cols: S U A X B V Z H P K
K_252: [45 16 17 29 -39 47 18 -50 65 53]
K_539: [58 37 49 39 -5 70 30 71 80 20]
K_501: [18 98 103 -4 53 57 87 -25 93 6]
K_144: [42 -39 11 41 13 38 -10 34 19 -3]
K_592: [-28 1 64 -36 52 0 72 -19 -40 23]
K_723: [-84 72 44 -83 53 -55 83 -37 1 51]
K_317: [42 -2 11 41 13 38 63 37 19 -21]
K_947: [-28 73 64 -36 -61 0 72 56 37 23]
K_578: [-28 73 72 -36 52 0 72 -19 37 23]
K_641: [-87 68 37 -86 45 -61 80 -44 -3 59]
K_117: [-17 40 32 -20 26 -3 41 -14 21 30]
row of K_578	[-28 73 72 -36 52 0 72 -19 37 23]
both K_723 K_578: 	[72]
both K_252 K_641: 	[45]
row of K_117	[-17 40 32 -20 26 -3 41 -14 21 30]
both K_252 K_144: 	[-39]

cols: T D W C R M J Y
K_457: [69 -66 69 -66 74 72 84 -66]
K_999: [-6 26 31 -45 20 -32 50 57]
K_315: [-6 26 31 -45 20 -7 15 45]
[-6 26 31 -45 20 -32 50 57]	K_999
[69 -66 69 -66 74 72 84 -66]	K_457
down: [69 -6]	T

cols: L F Q N G E
K_13: [6 -18 -31 14 36 -16]
K_900: [-80 50 84 57 -79 65]
K_990: [-63 -39 62 -36 77 67]
K_891: [80 90 -32 35 -61 8]
K_286: [79 -27 -5 85 87 35]
K_499: [-18 49 -33 -63 -26 33]
K_288: [-13 3 -62 -42 -7 -18]
K_293: [71 -67 -4 -25 -90 -46]
K_588: [-25 32 -55 -37 11 -85]
K_767: [20 -70 34 5 62 -50]
row of K_990	[-63 -39 62 -36 77 67]
row of K_499	[-18 49 -33 -63 -26 33]
row of K_286	[79 -27 -5 85 87 35]

cols: Zudi dag Fav ser ginav laz Lefol Nagiz
K_245: [6 2 1 5 0 8 32 25]
K_509: [0 1 2 5 -1 11 36 15]
K_201: [-4 33 44 -4 0 -3 -4 2]
K_730: [5 -1 1 5 0 8 5 25]
K_397: [9 80 10 0 -3 -4 3 4]
K_68: [11 1 2 5 -1 11 36 15]
K_911: [15 15 45 25 1 15 -3 -1]
K_714: [-4 15 46 24 1 0 -3 -2]
K_550: [0 13 11 52 5 1 -6 -2]
K_503: [14 82 4 -2 -4 -3 3 5]
row of K_714	[-4 15 46 24 1 0 -3 -2]
again K_68: 	[11]
again K_911: 	[15]
row of K_503	[14 82 4 -2 -4 -3 3 5]
again K_730: 	[5]
again K_201: 	[-4]

cols: debuf tene dul Topu tekun gaba zusel
K_665: [-40 -46 -53 31 -45 46 50]
K_819: [-39 37 34 101 -2 49 2]
K_488: [-43 -65 -62 8 -56 57 64]
K_257: [-86 40 37 105 16 52 -2]
K_753: [74 30 43 -78 63 -64 -40]
K_815: [31 -15 -32 86 -39 -32 53]
K_898: [-15 -62 -67 -40 -76 32 56]
K_729: [65 55 61 -31 63 -58 -63]
down: [57 52 -64 -32]	gaba
again K_815: 	[-32]
both K_665 K_815: 	[31]
down: [34 -62 37 43 -32 -67 61]	dul
both K_815 K_819: 	[-39]
row of K_898	[-15 -62 -67 -40 -76 32 56]

cols: viz dab Mufi vasal mis
K_53: [72 -59 -17 -38 80]
K_258: [69 33 -19 -40 78]
K_719: [69 35 -16 -39 78]
K_157: [-69 -32 28 69 -83]
K_746: [-17 -63 -80 35 -43]
K_233: [51 55 40 -27 66]
K_221: [-59 -18 42 62 -60]
K_416: [-67 -26 37 69 -79]
K_216: [63 26 -25 -37 70]
down: [80 78 78 -83 -43 66 -60]	mis
both K_221 K_53: 	[-59]
row of K_416	[-67 -26 37 69 -79]

cols: Sive zari Nalun Lim fabo baza tatuf
K_672: [6 -9 -1 -7 -9 -57 18]
K_173: [-37 33 53 24 -56 -59 54]
K_124: [-7 48 45 43 -50 75 54]
K_995: [74 -52 -51 -56 53 -78 6]
K_653: [6 -9 -1 -7 57 -1 -21]
down: [53 45 -51 -1]	Nalun
down: [-59 75 -78]	baza
both K_653 K_995: 	[6]
down: [-56 -50 53]	fabo
both K_173 K_124: 	[54]
row of K_173	[-37 33 53 24 -56 -59 54]
both K_653 K_124: 	[-7]

